Below are the code and all the weights of a small trained network. Each question names an input and a target symbol and asks about switching units off, where a switched-off unit gives its printed mean instead of its output.

import numpy as np


def w(rows, s, z=0):
    codes = np.array(rows[::2]) - 128.0
    scale = np.full(codes.shape[1], s)
    scale[-1] = z or s
    return codes * scale


def norm(h):
    return h / np.sqrt((h * h).mean(-1, keepdims=True) + 1e-5)


def f(y):
    return y / 2 * (1 + np.tanh(0.7978845608 * (y + 0.044715 * y**3)))


def softmax(a):
    e = np.exp(a - a.max(-1, keepdims=True))
    return e / e.sum(-1, keepdims=True)


def log_softmax(a):
    a = a - a.max(-1, keepdims=True)
    return a - np.log(np.exp(a).sum(-1, keepdims=True))


def net(x, mask):
    ids = ['ΞΦαβγδηπτ'.index(c) for c in x.split()]
    T = len(ids)
    res = E[ids] + P[:T]
    r = norm(res)
    for j in range(3):
        rows = slice(2 * j, 2 * j + 2)
        q, k, v = (r @ M[0][rows].T for M in (Q, K, V))
        z = softmax(np.where(np.tri(T) > 0, q @ k.T / 2**0.5, -1e9)) @ v
        o = O[0][rows]
        res = res + np.where(mask[j], z, o[:, -1]) @ o[:, :-1]
    y = f(norm(res) @ A[0][:, :-1].T + A[0][:, -1])
    res = res + np.where(mask[3:11], y, B[0][:, -1]) @ B[0][:, :-1]
    return log_softmax(norm(res)[-1] @ U[:, :-1].T + U[:, -1])


Q, K, V, O, A, B = {}, {}, {}, {}, {}, {}
E = w([
[163,129,119,130,167,41],'Ξ',
[101,62,179,154,42,132],'Φ',
[113,193,177,109,70,75],'α',
[105,78,93,141,236,166],'β',
[120,106,148,195,158,20],'γ',
[124,129,149,150,155,40],'δ',
[138,140,139,138,1,123],'η',
[149,178,133,190,204,90],'π',
[176,158,208,110,149,104],'τ',
],0.017)
P = w([
[81,87,88,48,173,3],'0',
[143,73,56,80,141,68],'1',
[118,148,109,65,188,118],'2',
[155,133,128,106,161,130],'3',
[160,125,168,127,166,157],'4',
[193,99,164,136,169,185],'5',
[223,69,159,246,103,176],'6',
[235,73,195,194,149,182],'7',
],0.0049)
Q[0] = w([
[141,122,153,150,104,174],'head 1',
[166,79,73,173,158,61],'head 1',
[135,161,162,177,246,62],'head 2',
[153,133,161,104,90,64],'head 2',
[82,122,116,123,111,241],'head 3',
[149,118,160,193,245,105],'head 3',
],0.012)
K[0] = w([
[108,122,40,173,42,112],'head 1',
[190,110,165,207,145,172],'head 1',
[184,134,134,176,136,248],'head 2',
[149,198,137,90,90,184],'head 2',
[111,107,121,108,157,19],'head 3',
[173,125,166,193,162,175],'head 3',
],0.011)
V[0] = w([
[194,28,219,37,144,51],'head 1',
[92,148,254,43,83,128],'head 1',
[115,169,176,227,160,71],'head 2',
[148,127,208,124,174,105],'head 2',
[127,100,102,155,122,204],'head 3',
[40,39,176,115,54,115],'head 3',
],0.0067)
O[0] = w([
[144,77,131,141,46,142,254],'head 1',
[222,154,156,156,126,154,155],'head 1',
[37,215,167,165,191,133,222],'head 2',
[195,93,155,147,12,130,211],'head 2',
[157,110,138,169,171,64,40],'head 3',
[126,2,195,168,90,58,104],'head 3',
],0.0074,0.0065)
A[0] = w([
[64,156,203,116,92,143,96],'neuron 1',
[48,111,142,60,2,110,151],'neuron 2',
[106,151,73,82,67,217,79],'neuron 3',
[153,192,109,198,129,102,255],'neuron 4',
[81,64,68,78,233,175,170],'neuron 5',
[163,50,44,189,142,28,115],'neuron 6',
[187,192,102,164,188,175,155],'neuron 7',
[120,144,207,152,18,216,176],'neuron 8',
],0.0088,0.0027)
B[0] = w([
[104,82,119,131,126,132,168],'neuron 1',
[73,90,76,152,123,168,201],'neuron 2',
[85,62,161,174,120,50,129],'neuron 3',
[128,119,128,112,179,199,192],'neuron 4',
[149,121,122,254,32,114,146],'neuron 5',
[141,188,159,81,128,125,178],'neuron 6',
[58,80,126,178,129,120,157],'neuron 7',
[135,121,148,151,131,163,255],'neuron 8',
],0.011,0.0096)
U = w([
[172,185,169,78,164,110,146],'Ξ',
[150,144,201,69,120,69,117],'Φ',
[58,32,112,155,63,120,195],'α',
[116,185,94,2,85,163,127],'β',
[228,142,182,162,103,229,175],'γ',
[86,210,133,148,224,194,32],'δ',
[167,63,210,111,140,55,41],'η',
[70,96,188,102,149,79,1],'π',
[160,117,105,80,126,143,27],'τ',
],0.0092,0.0029)

Each question gives the input, a string of symbols that net reads in full, and the target symbol t.
The units are the heads (2 rows each of Q, K, V and O) and the neurons (one row each of A and B). Each row of codes is followed by its name. A weight is (code - 128) times the scale printed after its matrix; where a second scale follows, it is the last column's (O, A, B and U).
mask holds one flag per unit, heads first, then neurons. A switched-off unit (its flag False) gives its mean, the last column of its rows in O or B, instead of its output. The means were averaged over made-up inputs and are rounded, as every weight is.
A unit's drop is (log p(t) with every unit on - log p(t) with that unit switched off) / (log p(t) with every unit on - log p(t) with every unit switched off).
The circuit of an input: a set's keep is (log p(t) with only the set's units on - log p(t) with every unit switched off) / (log p(t) with every unit on - log p(t) with every unit switched off). Starting from all 11 units, units are removed one at a time, each time the one whose removal leaves the highest keep (on an exact tie, the one counted first), for as long as the keep stays at least 0.8.
circuit, biggest first: the units of the circuit, biggest drop first
most important unit: the unit with the biggest drop
k most important neurons: the k neurons with the biggest drops, biggest first
heads that matter: for each layer, one digit per head in row order, 1 if its drop is at least 0.15 and else 0, layers parted by /
drop when u is switched off: that unit's drop, to one decimal
input π Ξ α Ξ Ξ, target δ: most important unit	head 3
input Ξ Ξ γ η α, target α: circuit, biggest first	(neuron 2; head 3)
input γ α Ξ γ, target π: circuit, biggest first	(head 1; neuron 6; neuron 5)
input τ δ α δ, target γ: heads that matter	100
input β Φ α, target α: heads that matter	001
input δ δ Ξ, target β: heads that matter	100
input τ β η α α δ, target Φ: circuit, biggest first	(neuron 6; head 2; neuron 8)
input Φ Φ γ, target η: circuit, biggest first	(head 3; neuron 6)
input α β η δ δ, target Φ: heads that matter	000
input α Ξ π Ξ π γ Ξ, target δ: heads that matter	000
input Φ π η Φ γ, target η: heads that matter	001
input Ξ α π τ δ, target γ: heads that matter	110
input α δ γ π γ, target δ: heads that matter	001
input γ α η γ, target Φ: heads that matter	000
input α π β δ, target Ξ: circuit, biggest first	(head 3; head 2; neuron 6)
input Ξ β η γ, target Φ: most important neuron	(neuron 6)
input γ Φ Ξ Ξ, target η: drop when head 3 is switched off	1.2
input α π β τ Φ α Ξ, target η: drop when head 3 is switched off	1.1
input δ δ β, target α: drop when neuron 8 is switched off	0.1
input β α π Φ α β δ, target Ξ: drop when neuron 6 is switched off	0.2
input δ γ α τ π α γ, target δ: most important neuron	(neuron 4)
